Group and class of each row
[-15.4 -14.7  -7.3 -16.1  -1.5  -9.8   0.5   4.7 -22.5  -5.9 -26.1 -42.2
  -2.2  -3.9   6.4  -9.6  -7.4 -13.0 -23.5  -8.0   2.5  -4.2  -0.6  -1.6
  26.5  45.1 -16.2  -2.5 -26.9   1.1   3.7 -14.3   2.5 -29.2 -17.6 -20.8
 -22.8 -14.1 -11.4  -9.4  49.5  -5.1  20.0  17.7   6.1  15.3] : W > ZB
[-14.9  -1.7  -3.5  -9.0  10.9 -22.2  -5.8   8.6 -13.4   0.6 -13.2 -35.1
  -4.5 -21.7   7.0  -9.6 -18.4  -2.9 -15.3  13.1  -9.2  -6.7  18.3   8.4
  22.7  48.8 -17.2  12.3 -17.4  14.6  10.0  -0.1   7.3 -31.8  -6.5  -8.2
   3.6 -18.8  -6.8  -3.8  30.4  -7.4  24.5  20.7   2.5  -0.2] : M > LB
[-11.0  28.9  -8.0 -10.7 -12.0 -20.6  -2.6  -7.3 -15.6  -2.4  -5.6 -32.6
  -7.1 -47.6  -4.2   1.8  13.2 -15.9 -45.6   0.5 -20.8   2.0  -3.2  -4.0
   8.5  61.9  -6.5   2.4 -34.5   0.2   0.3  -0.5   4.3 -10.0 -16.8 -13.7
 -17.9  -8.8  11.7  16.2  27.9 -26.4   3.1   9.8  -1.4   0.0] : L > Nc
[-14.3  -9.7 -12.6  -4.2   5.5  -1.3   0.6   5.7 -18.7  -6.7 -19.4 -41.7
 -10.9  21.9   7.9 -27.9 -12.9  -9.1   0.5  -9.8  12.5  -2.4  -4.4   5.5
  42.8  16.7  -6.5 -10.0 -21.7   6.6  23.1 -12.1   0.3 -23.8 -26.1 -12.8
 -15.0  -8.1  -9.5 -16.0  42.0   1.3  17.8  12.4  13.3  20.4] : W > ZB
[-11.1 -22.5   2.8   3.1  -5.4 -17.2  -7.2  11.3 -11.8   0.0  -7.9 -26.8
  -6.3  -5.3   3.8  -2.6   1.3   2.9  -7.7  10.3 -10.8   6.3   7.2   3.8
  23.5  41.9 -22.0   1.3  -6.3  21.9  10.8   2.1  -0.5 -46.2   0.7 -17.0
 -16.5 -13.5 -10.4  -3.5  33.9  -7.5  11.7  14.9   4.4  -4.8] : H > Sd
[ -3.7  12.7 -11.2  -8.8   7.8  -9.7  -3.0  28.7 -24.4   1.6 -12.1 -41.7
  11.3 -19.6  -8.2  -9.0 -10.1  11.5 -49.6  16.9  -1.9  -2.2   8.6  -9.1
  28.5  57.3  -4.9   5.3 -22.3  21.1   6.0  -4.4   4.8 -31.6  -1.8 -22.7
  -9.9 -18.1  -6.1   9.7  32.3   2.5  35.4  21.8  -9.1   1.2] : M > Cr
[-11.8  -9.4 -13.6 -11.6  -5.5 -13.9  -5.8   0.1 -22.7  -5.5 -23.3 -59.0
  -8.0   4.8   1.7  -9.0  -8.3 -18.0 -31.9 -15.1  -5.1  16.2  -3.4   2.8
  27.1  53.4 -12.9  -0.2 -42.1   4.8  18.1 -24.0  -5.1 -11.1 -17.4 -17.1
 -18.3 -11.1   2.8  -3.9  67.0 -21.2   9.7  11.7  12.2  16.4] : W > ZB
[  4.2   2.9  -9.9  -5.5  -2.8 -10.4  -4.0  12.9 -14.3   2.4  -4.0 -15.9
  -2.5  -7.3 -34.4   5.8 -10.4   5.7   0.0  15.5  -3.5  -7.6   6.9   8.4
   8.7  30.0  -8.0  54.1 -15.9   5.5  16.0   9.8   1.6 -18.0  -9.5  -6.4
  -6.5  -8.1  -1.9  -0.5  16.0  -1.4  12.9  31.2   5.5   0.5] : M > LB
[-19.3 -15.1  -3.5  -9.0  -4.0 -15.1   0.4  -3.5 -18.0  -2.8 -24.6 -36.2
 -15.1   0.5  -0.7 -12.1  -4.9 -11.3  -9.3 -14.3   4.4   2.2   5.3  12.1
  16.1  31.1 -15.7   2.0 -26.2  -1.6  15.8 -16.4  -1.9 -16.1 -13.4 -13.5
 -17.1  -3.8 -12.6 -12.7  43.1 -14.3  16.1  10.0   5.9  25.4] : W > ZB
[ -1.5   8.5  -3.1 -11.5   3.2 -24.2   7.0  -4.3 -14.7  -2.0 -12.8 -32.9
  -3.7 -39.9   1.3  -4.3  -6.8  -1.6 -25.8  13.4  -6.3   9.8   2.4  -0.9
  15.6  51.3 -22.3  10.7 -29.4   5.2   5.1  12.4   0.0 -22.6  -6.2  -0.9
   1.5  -2.2   9.4  -9.5  31.4  -4.3   3.8  19.3   2.7  -7.2] : L > BB
[-15.1 -18.8 -12.2 -19.1  -2.6 -22.5   3.7   6.0 -18.3  -9.0 -25.9 -62.7
  -5.5 -18.8  -7.9 -13.0 -11.6 -16.2 -26.3   1.7   0.9   7.3   7.6   6.7
  19.8  57.8 -23.2  -1.2 -55.4   6.2  18.6  -7.3   1.2 -20.1 -14.1 -13.5
 -29.8 -16.6  -6.7  -2.3  59.8 -15.3  16.5  19.1   5.9   2.0] : W > BR
[-18.5 -12.0  -4.8  -8.4  -1.8  -3.8  11.8  -8.3 -13.3  -1.9 -25.4 -28.9
 -10.2  -7.0  12.4 -11.1 -10.9  -3.8   6.6  -8.9  13.1  -4.3  12.8  11.1
  15.1  20.9 -26.2  -0.3 -18.2  10.9  19.9   0.9   0.4 -24.2 -12.1  -2.9
  -8.1  -5.7   6.7 -28.5  29.5   4.5   5.5  19.7   8.9   9.2] : W > BR
[  1.5  12.6  -1.4   2.5   5.9 -21.1   4.4   8.9 -16.3   4.6  -1.6 -21.5
   5.5 -39.8   0.8   2.9  -5.9   2.7 -26.4  13.8  -9.7   3.4   3.4  -6.4
  16.2  50.3 -16.0  13.8 -17.0  23.7  10.9  14.8  11.3 -30.5  -0.4   0.9
   6.1 -18.4   6.4  -1.8  14.3   6.0   8.0  19.7  -2.6  -7.9] : L > BB
[-11.4  15.1  -2.5  -7.4  -9.5 -27.1   1.2   0.3  -7.7   2.1 -12.9 -17.2
   4.5 -46.3   3.8   0.1  -4.4 -10.7 -18.4   9.1  -5.9  -2.6   8.9  -2.3
  10.6  37.7  -4.1  17.5 -13.7  -8.8   3.0   3.0   9.2 -20.0  -7.0  -7.1
 -16.3  -3.0   3.4  -2.3  18.0  -7.8  12.8  14.6  -4.1  -3.3] : L > Nc
[ -8.4  -5.2  -5.1   4.9  12.2 -17.2 -13.7   2.2 -23.4  -4.6  -1.6 -41.5
 -14.2  -0.6   3.4 -12.8  -2.3  -7.2 -21.4  15.3 -16.9  13.7   0.5   8.2
  14.8  72.2 -27.2 -22.8 -38.9  27.3   9.9  -1.5  -4.8 -22.6  -5.7 -17.5
 -19.4 -16.2  -6.5  12.9  51.9 -29.4  14.1  11.1   1.6  -3.0] : H > LS
[  6.9  -7.3  -6.4  -4.0   2.4  -8.0 -14.4  17.4 -23.5  -4.3  -4.2 -41.2
  -3.3  -0.7   4.8  -5.7   0.8   6.4  -9.4  19.7 -11.5  -5.7   5.7  -0.3
  27.3  53.9 -17.6  -6.9 -28.0  30.4  16.2  16.7   4.5 -44.0  -0.8  -9.5
 -20.2 -18.8 -14.3  11.2  31.0 -10.8  21.2  16.1  -1.3  -3.3] : H > Sd
[ -9.7  13.7  -8.4  -0.9  -7.3  -5.5 -12.4   7.1  -8.8   2.5  -5.1 -11.7
   7.2 -18.7   3.8  -2.8  20.1   6.0 -21.1  13.2 -10.5 -13.6  16.8   3.2
   1.6  29.6   5.2   7.3  -6.0   3.0   4.9   1.4   6.3 -21.0  -5.0  -8.4
 -11.9  -9.0  -8.5   4.0   3.4  -7.1  16.7  12.3  -0.2  -1.6] : M > LB
[-21.3   3.8   0.2  -0.8  -5.3 -22.0  -7.3  -6.8 -30.6  -5.0 -19.6 -25.9
   2.7 -39.3  12.1 -12.5 -23.3   2.2 -10.6  12.6  -0.1  11.4  21.9  -0.5
  26.2  58.6 -24.8  26.4 -20.1  18.9  18.2  13.9   0.2 -35.9  -4.8  -5.5
   8.2  -7.8  10.0 -33.7  27.1   8.1  17.4  28.7   6.6  -1.9] : L > BB
[-15.5   0.7 -10.3 -14.1  -6.5 -17.7   4.1  -9.6 -14.6  -2.5 -20.4 -39.7
   9.3 -16.5  15.4  -0.4  -6.8 -19.5 -32.7 -14.5  -2.3  10.3   1.1  -1.2
  16.9  51.0 -14.6   3.0 -29.4   1.8  -1.7 -22.1  -8.5   3.3   1.6 -17.6
 -17.7  -8.6  -1.8   2.0  46.8 -17.1  11.2   2.2   0.4  12.7] : W > BR
[ -9.1  22.0  -1.9  -9.7   1.8 -30.3   5.2  -0.2 -18.6  -4.1 -17.8 -39.4
   5.4 -56.8   1.4  -3.6  -9.9   2.2 -34.3  16.2  -7.1   6.7   9.9  -1.4
  22.5  70.8 -36.2  19.7 -38.4  10.0  12.2  16.4   3.5 -27.2  -5.0  -2.7
  -0.7  -7.4   3.7  -6.8  38.2  -1.6   8.7  26.6  -3.1  -9.5] : L > BB
[ 14.6  16.7 -16.5  -7.8   5.7  -2.5  -9.1  27.0  -8.4  -4.3  12.5  13.7
  21.9 -27.6 -25.6  11.0  22.4  -7.6 -59.3   3.2 -23.3   7.7 -13.4 -13.9
   7.1  40.7  31.3 -22.2 -19.0  -3.8 -27.9 -40.7  -7.1   3.7   9.7 -31.2
 -24.8  -6.3   3.7  57.9  -1.2 -16.4  18.9 -11.4 -26.7   1.3] : M > Cr
[ -6.1  -3.4 -17.2  12.9  -8.3  -7.6  -3.2  14.0 -17.2   0.0   2.8 -12.2
  -1.1  -7.2  10.0   0.7  -2.6   9.2  -7.1  35.7 -14.2   7.0   7.0   3.5
  23.8  65.4  -8.7  -5.8 -14.9  38.5  18.3  14.5   4.5 -44.6  -4.9 -18.2
  -9.2 -15.0  -2.7  -0.7  19.5  -6.2  20.8  21.2   1.7  -3.2] : H > LS
[-16.3  -2.2  -2.6 -18.1  -7.2 -25.9   0.2  -2.7 -21.9  -1.8 -24.5 -50.2
   2.8 -16.9   5.7 -11.4   1.4  -7.0 -26.5  -5.6 -13.4   2.9   7.7   8.7
  33.8  63.6 -25.1   4.5 -37.8  13.0   3.2  -9.8   3.5 -27.7  -8.3  -9.6
 -20.9 -11.0  -2.4 -11.8  62.3 -16.6  19.3  23.5   6.6  11.0] : W > BR
[  4.6  -6.3   2.9  -4.3   2.1  -3.9  -7.9   1.3 -16.9  -2.9  10.7 -26.1
  -3.7 -15.4  -7.2  -6.0   6.5  -0.3 -26.8  11.1 -16.4   3.8  -6.1   0.4
  15.6  44.9  -9.4  -9.5 -24.0  11.5  -4.5  -5.2   3.3 -11.2   1.8  -8.5
 -38.1  -8.9  -5.0  28.4  26.8 -10.8  10.2   5.8 -11.3  -6.5] : H > LS
